Where the symbols take the items:
q958: bu>q286, lu>q412, ga>q425, pe>q949, ri>q730, fu>.
q786: bu>q680, lu>q464, ga>q613, pe>q454, ri>q145, fu>q2
q896: bu>q294, lu>q987, ga>q411, pe>q370, ri>q702, fu>.
q185: bu>q302, lu>q339, ga>., pe>q735, ri>q33, fu>q833
q117: bu>q804, lu>., ga>q910, pe>q591, ri>q278, fu>q941
q265: bu>q746, lu>q274, ga>q663, pe>q294, ri>q140, fu>.
q386: bu>q412, lu>., ga>q949, pe>q845, ri>q98, fu>.
q913: bu>q591, lu>., ga>q730, pe>q98, ri>q908, fu>q412
q630: bu>q425, lu>q949, ga>q746, pe>q274, ri>q790, fu>.
q591: bu>q117, lu>., ga>q445, pe>q913, ri>q322, fu>q377
q759: bu>q789, lu>q794, ga>q756, pe>q878, ri>q563, fu>q50
q362: bu>q496, lu>q110, ga>q827, pe>q145, ri>., fu>q680
q274: bu>q630, lu>q956, ga>q265, pe>q772, ri>q2, fu>.
q145: bu>q362, lu>q970, ga>q780, pe>q378, ri>., fu>q786
q655: bu>q488, lu>q574, ga>., pe>q547, ri>q10, fu>q612
q332: bu>q465, lu>., ga>q464, pe>q551, ri>q231, fu>q449
q2: bu>q790, lu>q726, ga>q140, pe>q29, ri>q786, fu>q274
q789: bu>q574, lu>q480, ga>q547, pe>q759, ri>q337, fu>q702
q987: bu>q772, lu>q209, ga>q896, pe>q471, ri>q356, fu>.
q384: bu>q33, lu>q500, ga>., pe>q488, ri>q57, fu>q735
q780: bu>q827, lu>q145, ga>q421, pe>q813, ri>., fu>q613
q432: bu>q370, lu>q425, ga>q833, pe>q746, ri>q339, fu>.
q746: bu>q432, lu>q630, ga>q482, pe>q265, ri>q609, fu>.
q845: bu>q386, lu>., ga>q956, pe>q887, ri>q449, fu>.
q790: bu>q657, lu>q72, ga>q609, pe>q2, ri>q680, fu>q630
q910: bu>q733, lu>q117, ga>q356, pe>q445, ri>q167, fu>q209
q804: bu>q449, lu>., ga>q733, pe>q117, ri>q551, fu>q887
q887: bu>q845, lu>., ga>q840, pe>q941, ri>q804, fu>.
q189: bu>q248, lu>., ga>q595, pe>q752, ri>., fu>q908
q657: bu>q301, lu>q730, ga>q339, pe>q790, ri>q940, fu>q425
q908: bu>q322, lu>., ga>q920, pe>q465, ri>q189, fu>q913
q702: bu>q541, lu>q356, ga>q697, pe>q50, ri>q789, fu>q896
q167: bu>q928, lu>q278, ga>q480, pe>q375, ri>q1, fu>q910
q370: bu>q896, lu>q471, ga>q51, pe>q432, ri>q50, fu>.
q730: bu>q445, lu>q913, ga>q657, pe>q72, ri>q920, fu>q958
q248: bu>q507, lu>., ga>q443, pe>q189, ri>., fu>q322
q970: bu>q110, lu>q231, ga>q145, pe>q228, ri>., fu>q464
q322: bu>q278, lu>., ga>q375, pe>q908, ri>q248, fu>q591
q680: bu>q940, lu>q754, ga>q500, pe>q786, ri>q362, fu>q790
q425: bu>q471, lu>q958, ga>q432, pe>q630, ri>q657, fu>.
q411: bu>q129, lu>q896, ga>., pe>q51, ri>q697, fu>.
q464: bu>q754, lu>q332, ga>q786, pe>q928, ri>q970, fu>q726
q956: bu>q949, lu>q845, ga>q274, pe>q840, ri>q726, fu>.
q192: bu>q10, lu>q337, ga>., pe>q864, ri>., fu>q547
q595: bu>q443, lu>q189, ga>q496, pe>q110, ri>., fu>q920
q140: bu>q609, lu>q2, ga>q107, pe>q541, ri>q613, fu>q265
q10: bu>q421, lu>q813, ga>., pe>q192, ri>., fu>q655
q33: bu>q756, lu>q878, ga>., pe>q384, ri>q195, fu>q185
q107: bu>q735, lu>q140, ga>., pe>q612, ri>q488, fu>q663
q378: bu>q145, lu>q228, ga>q813, pe>q410, ri>., fu>q454
q129: bu>q663, lu>q294, ga>., pe>q411, ri>q612, fu>.
q609: bu>q339, lu>q790, ga>q735, pe>q140, ri>q500, fu>q746
q231: bu>q752, lu>., ga>q970, pe>q381, ri>., fu>q332
q375: bu>q167, lu>q322, ga>q794, pe>q920, ri>q443, fu>q445
q735: bu>q185, lu>q609, ga>., pe>q107, ri>q384, fu>q482
q443: bu>q1, lu>q248, ga>q93, pe>q595, ri>., fu>q375
q833: bu>q51, lu>q432, ga>., pe>q482, ri>q185, fu>.
q278: bu>q551, lu>., ga>q167, pe>q322, ri>q507, fu>q117
q928: bu>q464, lu>q551, ga>q454, pe>q167, ri>q228, fu>q733
q840: bu>q956, lu>q887, ga>q772, pe>q209, ri>q733, fu>.
q1: bu>q228, lu>q507, ga>q410, pe>q443, ri>., fu>q167
q878: bu>q759, lu>q940, ga>q33, pe>q500, ri>q679, fu>q339
q551: bu>q332, lu>., ga>q928, pe>q278, ri>q381, fu>q804
q726: bu>q72, lu>q449, ga>q2, pe>q733, ri>q464, fu>q956
q209: bu>q840, lu>q941, ga>q987, pe>q286, ri>q910, fu>.
q613: bu>q500, lu>q786, ga>q488, pe>q574, ri>q780, fu>q140
q541: bu>q140, lu>q29, ga>q612, pe>q702, ri>q574, fu>q294
q547: bu>q655, lu>q789, ga>., pe>q756, ri>q192, fu>q697
q412: bu>q377, lu>., ga>q958, pe>q386, ri>q913, fu>.
q864: bu>q192, lu>q563, ga>., pe>q195, ri>., fu>q756
q940: bu>q794, lu>q920, ga>q878, pe>q680, ri>q496, fu>q657
q496: bu>q93, lu>q595, ga>q679, pe>q362, ri>., fu>q940
q50: bu>q702, lu>q301, ga>q302, pe>q339, ri>q759, fu>q370
q302: bu>q697, lu>q50, ga>., pe>q185, ri>q756, fu>q51
q381: bu>q231, lu>., ga>q228, pe>q507, ri>., fu>q551
q471: bu>q987, lu>q286, ga>q370, pe>q425, ri>q301, fu>.
q754: bu>q920, lu>q465, ga>q680, pe>q464, ri>q110, fu>q72
q482: bu>q833, lu>q746, ga>., pe>q663, ri>q735, fu>.
q752: bu>q189, lu>., ga>q110, pe>q231, ri>., fu>q465
q337: bu>q813, lu>q410, ga>q192, pe>q563, ri>., fu>q789
q410: bu>q378, lu>q1, ga>q337, pe>q93, ri>., fu>q480
q920: bu>q375, lu>q908, ga>q940, pe>q754, ri>q595, fu>q730
q110: bu>q595, lu>q752, ga>q362, pe>q970, ri>., fu>q754
q813: bu>q780, lu>q378, ga>q10, pe>q337, ri>., fu>q574
q93: bu>q410, lu>q443, ga>q563, pe>q496, ri>., fu>q794
q574: bu>q613, lu>q454, ga>q655, pe>q789, ri>q813, fu>q541
q941: bu>q887, lu>., ga>q209, pe>q377, ri>q117, fu>.
q51: bu>q411, lu>q370, ga>., pe>q833, ri>q302, fu>.
q949: bu>q958, lu>q386, ga>q630, pe>q956, ri>q72, fu>.
q449: bu>q98, lu>., ga>q726, pe>q804, ri>q332, fu>q845
q756: bu>q547, lu>q759, ga>., pe>q33, ri>q864, fu>q302
q377: bu>q941, lu>., ga>q286, pe>q412, ri>q591, fu>.
q228: bu>q970, lu>q381, ga>q378, pe>q1, ri>., fu>q928
q679: bu>q563, lu>q496, ga>q195, pe>q827, ri>., fu>q878
q356: bu>q29, lu>q910, ga>q702, pe>q301, ri>q480, fu>q987
q480: bu>q454, lu>q167, ga>q789, pe>q794, ri>q410, fu>q356
q772: bu>q274, lu>q840, ga>q294, pe>q987, ri>q29, fu>.
q612: bu>q107, lu>q541, ga>., pe>q697, ri>q655, fu>q129
q500: bu>q878, lu>q680, ga>q384, pe>q613, ri>q827, fu>q609
q98: bu>q913, lu>., ga>q72, pe>q449, ri>q465, fu>q386
q29: bu>q2, lu>q733, ga>q541, pe>q356, ri>q454, fu>q772
q72: bu>q730, lu>q98, ga>q790, pe>q726, ri>q754, fu>q949
q445: bu>q910, lu>q591, ga>q301, pe>q730, ri>q375, fu>q286
q733: bu>q726, lu>q804, ga>q29, pe>q910, ri>q928, fu>q840
q301: bu>q356, lu>q445, ga>q50, pe>q657, ri>q794, fu>q471
q57: bu>q195, lu>q827, ga>., pe>q421, ri>., fu>q384
q421: bu>q57, lu>q780, ga>., pe>q10, ri>., fu>q488
q294: bu>q265, lu>q772, ga>q129, pe>q896, ri>q541, fu>.
q339: bu>q50, lu>q657, ga>q185, pe>q609, ri>q878, fu>q432
q794: bu>q480, lu>q375, ga>q759, pe>q940, ri>q93, fu>q301
q663: bu>q482, lu>q265, ga>., pe>q129, ri>q107, fu>.
q507: bu>q381, lu>., ga>q1, pe>q248, ri>., fu>q278
q488: bu>q384, lu>q613, ga>., pe>q655, ri>q421, fu>q107
q454: bu>q786, lu>q928, ga>q574, pe>q480, ri>q378, fu>q29
q697: bu>q612, lu>q702, ga>., pe>q302, ri>q547, fu>q411
q286: bu>q209, lu>q377, ga>q471, pe>q958, ri>q445, fu>.
q827: bu>q679, lu>q362, ga>q57, pe>q780, ri>., fu>q500
q465: bu>q908, lu>., ga>q754, pe>q332, ri>q752, fu>q98
q563: bu>q337, lu>q93, ga>q864, pe>q679, ri>., fu>q759
q195: bu>q864, lu>q679, ga>., pe>q57, ri>., fu>q33

In the rows, 514 stands for zero.

The rows follow the links: the fewer symbols apart two items are, the more alike their rows tend to be.

Named rows; a name shown again gets a slightly different row:
q278: [ 418  364  493  580  390  263  437  359  570  520  545  469  448  536  676  695  666  374  481  399  559  486  548  344  600  380  625  632  456  553  642  481  502  402  459  563  597  540  461  663  239  356  589  711  564  601  678  460  531]
q72: [ 663  556  444  522  728  342  654  507  495  415  546  623  478  692  538  610  247  528  507  690  539  422  645  475  566  520  450  608  655  491  521  505  525  407  395  770  469  598  495  389  642  407  590  515  461  336  371  437  627]
q780: [ 412  613  586  431  452  561  531  505  563  345  447  369  630  316  308  622  569  574  506  479  440  537  516  485  713  497  381  447  580  592  500  649  703  637  693  356  545  330  592  419  565  764  496  569  582  451  511  509  483]
q294: [ 591  516  561  449  367  601  487  687  606  735  492  546  461  578  626   39  562  577  408  566  500  518  469  637  470  689  536  469  424  468  431  517  417  536  557  387  392  546  488  529  637  421  394  528  658  574  406  501  546]
q286: [ 651  439  396  563  556  521  483  593  444  674  591  613  353  695  729  424  499  433  540  530  582  496  498  518  302  554  670  555  505  439  593  361  354  402  375  703  433  650  484  637  439  329  567  443  488  582  508  552  546]
q322: [ 401  401  411  624  502  337  502  358  442  546  552  503  450  523  635  794  629  351  577  421  535  492  545  396  455  365  631  616  550  462  641  451  463  411  345  639  611  585  524  632  277  434  621  578  435  564  672  494  534]
q110: [ 510  576  528  497  595  425  566  433  495  242  492  417  558  522  376  890  500  486  589  550  428  449  554  376  698  363  375  528  637  520  651  600  678  492  522  593  591  412  607  449  487  661  633  560  424  408  506  526  524]
q833: [ 638  667  493  518  653  714  574  612  470  699  549  623  514  437  445  378  337  629  641  593  552  544  530  670  208  648  600  499  407  423  452  449  412  513  465  549  405  582  492  444  735  549  381  235  482  534  493  582  433]
q940: [ 474  491  425  604  741  696  518  444  365  455  573  551  582  527  411  824  451  464  659  460  492  583  509  514  383  437  455  433  804  453  546  474  581  601  477  634  649  541  589  476  525  624  673  371  303  391  469  540  534]
q913: [ 575  482  433  583  698  302  636  448  479  587  589  568  431  635  607  713  417  432  638  525  570  425  654  404  406  476  611  693  592  447  618  454  401  353  237  755  547  624  501  540  498  433  596  532  461  433  579  452  578]
q425: [ 670  558  422  525  692  633  589  630  439  672  616  679  376  686  631  355  388  506  594  650  569  528  497  586  227  613  567  485  620  394  514  425  377  455  416  733  430  634  493  523  639  443  500  333  434  460  410  558  559]
q384: [ 477  695  563  502  604  647  568  503  495  476  486  533  703  252  255  655  357  688  590  543  513  501  544  601  507  540  444  502  445  510  364  596  609  618  593  387  519  404  475  333  754  713  442  362  444  443  533  531  462]
q185: [ 550  618  543  534  659  747  531  511  439  703  588  625  631  325  384  498  360  616  631  496  549  621  494  671  252  569  573  540  442  473  383  482  484  597  470  506  492  565  438  402  679  578  417  240  436  494  545  557  447]
q845: [ 626  524  533  437  562  195  653  598  615  560  493  556  411  674  629  318  400  490  418  650  576  379  645  455  568  568  529  664  501  479  556  520  424  289  351  675  390  586  543  499  567  386  461  638  629  473  446  412  599]
q377: [ 620  445  433  565  594  372  543  538  472  715  590  592  358  664  705  454  523  398  574  559  585  500  569  467  310  509  725  652  499  423  632  374  347  347  315  701  469  657  476  656  409  325  521  496  543  587  567  527  582]
q412: [ 649  530  419  503  706  386  606  553  451  617  557  600  366  648  644  511  420  469  595  587  555  410  654  481  353  551  642  656  518  432  576  455  397  286  284  749  431  625  522  553  528  436  525  468  475  479  520  533  600]
q941: [ 592  387  478  539  473  332  508  521  545  687  557  540  336  710  785  341  534  424  449  525  598  438  540  487  394  541  700  633  397  478  579  433  368  368  414  623  462  634  491  688  398  301  502  607  561  613  551  507  572]
q730: [ 599  464  386  603  745  476  593  453  436  516  595  656  445  664  617  688  340  434  600  601  614  502  602  511  338  474  553  527  629  431  547  380  471  447  308  802  494  665  471  483  502  378  667  428  353  432  454  530  607]
q987: [ 616  441  470  528  426  644  436  666  516  708  574  550  358  678  741  122  546  427  416  556  540  548  432  556  358  603  641  462  473  521  484  377  379  494  492  516  439  632  417  652  467  344  459  485  595  594  443  492  547]
q726: [ 588  477  500  465  522  263  610  566  610  365  477  540  499  738  589  412  373  526  335  665  564  401  589  464  699  578  402  580  567  514  474  577  523  422  493  602  424  504  482  435  599  329  549  695  596  364  340  384  601]
q209: [ 668  419  473  535  394  480  453  583  507  630  545  578  346  730  791  288  549  398  416  558  563  467  456  520  387  558  631  580  401  465  543  371  357  419  443  601  421  650  449  658  402  278  515  544  547  607  503  521  551]
q595: [ 467  539  449  566  606  501  498  410  349  299  529  415  526  503  408  957  513  444  587  477  483  496  505  370  580  338  490  489  636  533  676  518  641  528  499  651  688  480  559  546  396  646  658  507  338  516  600  577  523]
q956: [ 712  536  533  467  543  347  606  621  584  511  480  563  405  768  670  224  352  540  416  704  532  390  584  540  595  644  492  583  461  466  502  529  438  365  490  634  333  594  495  475  595  360  476  583  584  475  348  447  598]
q140: [ 547  596  606  446  509  561  611  628  607  572  490  525  617  491  408  190  426  653  448  582  541  524  594  617  601  704  378  422  554  512  347  612  503  552  556  392  437  477  547  370  792  559  438  543  623  396  341  391  481]
q107: [ 534  650  630  456  461  552  590  591  599  563  464  541  678  376  365  262  316  693  447  594  520  530  573  661  563  664  389  548  353  542  317  570  510  611  613  376  460  471  454  361  773  554  368  464  598  466  488  467  476]
q908: [ 506  455  433  560  688  290  566  390  455  471  530  540  506  523  530  900  505  423  658  497  565  444  649  362  498  398  589  628  611  466  638  517  529  376  343  721  610  552  550  524  410  539  620  533  438  442  595  441  551]

Each walk starts at a row. The symbols on each line, taken left to right, move it on to the next item.
Answer with the item's row; about right is enough.
---
[ 414  378  406  682  528  710  372  391  388  540  578  513  543  519  543  767  699  379  604  315  541  660  367  505  362  379  506  372  702  492  547  388  556  627  508  499  602  568  509  623  335  500  647  463  375  518  518  588  546]
lu ri pe ga [ 448  520  456  544  609  652  467  448  389  333  540  441  524  423  387  875  572  521  615  426  422  546  461  484  557  351  472  421  724  502  643  551  626  590  602  581  646  452  615  462  473  761  626  439  353  462  508  590  505]
bu ga bu pe fu [ 363  496  499  638  519  822  411  429  418  628  576  537  597  315  457  610  667  520  636  301  467  685  419  573  300  443  551  393  575  515  493  454  527  691  575  403  641  493  508  599  455  628  515  375  449  564  618  577  459]
---
[ 391  433  480  528  342  474  377  383  470  376  501  375  493  533  599  785  720  406  472  405  447  526  455  373  661  326  507  489  482  578  642  518  636  524  644  474  605  438  560  596  232  507  639  636  464  606  669  558  495]
pe ga [ 393  478  455  562  482  674  383  398  377  396  521  412  485  436  447  813  726  420  623  334  431  569  380  440  509  324  515  377  641  563  631  482  622  652  581  522  663  465  568  596  370  692  641  464  415  537  572  611  446]
ga bu lu [ 391  439  521  536  369  618  372  458  477  357  483  385  496  499  509  647  755  407  488  370  447  607  375  428  639  406  496  382  588  601  614  547  618  610  658  379  644  429  558  619  308  593  587  584  510  603  581  564  455]
---
[ 325  423  549  577  309  718  330  484  520  628  511  459  599  336  517  452  766  511  486  290  515  617  404  544  519  488  527  371  460  582  421  501  524  664  673  264  609  473  490  618  398  549  491  540  579  604  562  535  492]
ri bu fu pe bu [ 350  460  604  485  278  589  451  514  619  521  487  406  614  366  489  345  655  570  367  423  461  597  451  525  674  560  409  435  503  571  389  614  563  637  721  221  562  400  515  494  513  539  416  618  672  529  477  447  462]
pe ri pe [ 387  494  537  553  491  727  419  453  418  468  523  391  575  332  387  766  691  513  633  363  463  576  412  524  439  427  550  371  587  544  580  509  588  649  609  443  675  448  612  555  371  714  542  408  443  589  651  595  425]
---
[ 635  451  531  458  410  532  479  703  553  650  515  549  390  704  678   60  519  487  420  595  536  515  501  571  488  644  511  461  497  540  448  468  435  454  563  464  394  577  501  584  550  364  468  579  649  524  384  486  578]
ga ri ga ri [ 422  555  636  518  285  606  450  495  562  500  459  451  698  259  401  376  551  612  438  481  494  583  449  583  623  558  426  500  293  569  377  557  582  643  726  214  523  392  460  453  570  557  406  522  598  586  573  526  432]
ri bu fu pe bu [ 416  685  638  451  430  565  526  521  562  478  470  463  734  316  299  445  449  686  467  534  481  557  491  586  665  623  368  517  374  530  330  614  636  606  670  348  497  371  468  392  689  634  412  515  571  492  535  482  446]
---
[ 434  589  589  466  633  630  586  475  471  319  469  423  629  346  238  756  515  593  601  482  422  522  534  438  644  493  349  440  647  537  549  671  664  621  581  432  591  369  651  403  608  814  532  462  427  447  486  538  465]
pe fu bu fu [ 606  634  503  505  712  640  635  608  511  579  517  581  606  456  358  375  364  671  594  535  511  555  594  632  431  676  456  448  637  470  354  564  513  590  468  512  444  516  538  312  857  619  450  363  499  315  335  472  519]
fu ri fu [ 704  646  545  427  686  589  627  669  557  640  505  605  478  549  454  248  347  653  566  613  545  488  582  648  356  713  519  513  542  444  419  529  417  455  449  565  380  576  512  426  782  578  455  326  545  444  379  495  549]
---
[ 569  561  568  526  437  644  430  653  517  754  529  594  513  488  620  184  565  587  499  567  571  604  429  645  291  662  635  514  263  520  449  465  396  584  547  431  410  553  472  561  571  420  331  376  584  645  576  539  464]
ri lu bu lu [ 536  396  546  508  314  496  486  616  605  529  510  525  474  659  698  165  611  481  280  538  523  547  484  552  672  599  423  431  522  575  398  507  482  523  616  427  455  506  467  549  518  338  523  663  642  512  351  446  536]
ga lu ri [ 417  369  550  493  254  509  394  488  622  373  449  442  562  535  570  384  671  512  295  418  502  540  458  443  808  473  361  377  558  602  433  593  590  637  670  312  562  392  500  508  416  460  557  731  629  524  408  450  559]
---
[ 484  335  490  627  344  621  359  560  502  674  550  536  426  638  781  277  686  400  413  446  574  632  379  588  410  544  539  433  509  561  436  408  453  565  541  427  496  596  423  630  362  265  530  549  562  593  461  516  517]
bu bu bu fu [ 733  583  472  434  693  529  655  697  566  532  514  618  437  692  544  291  334  548  516  652  531  456  590  602  422  646  491  435  591  446  482  491  458  462  448  672  368  603  504  454  729  432  474  403  489  412  309  522  556]
bu bu ga pe bu [ 623  485  474  543  589  741  473  645  420  777  583  630  411  516  632  274  554  499  559  520  526  603  459  632  189  611  696  444  491  460  496  388  353  514  445  538  450  637  526  575  548  473  447  337  511  592  512  574  544]
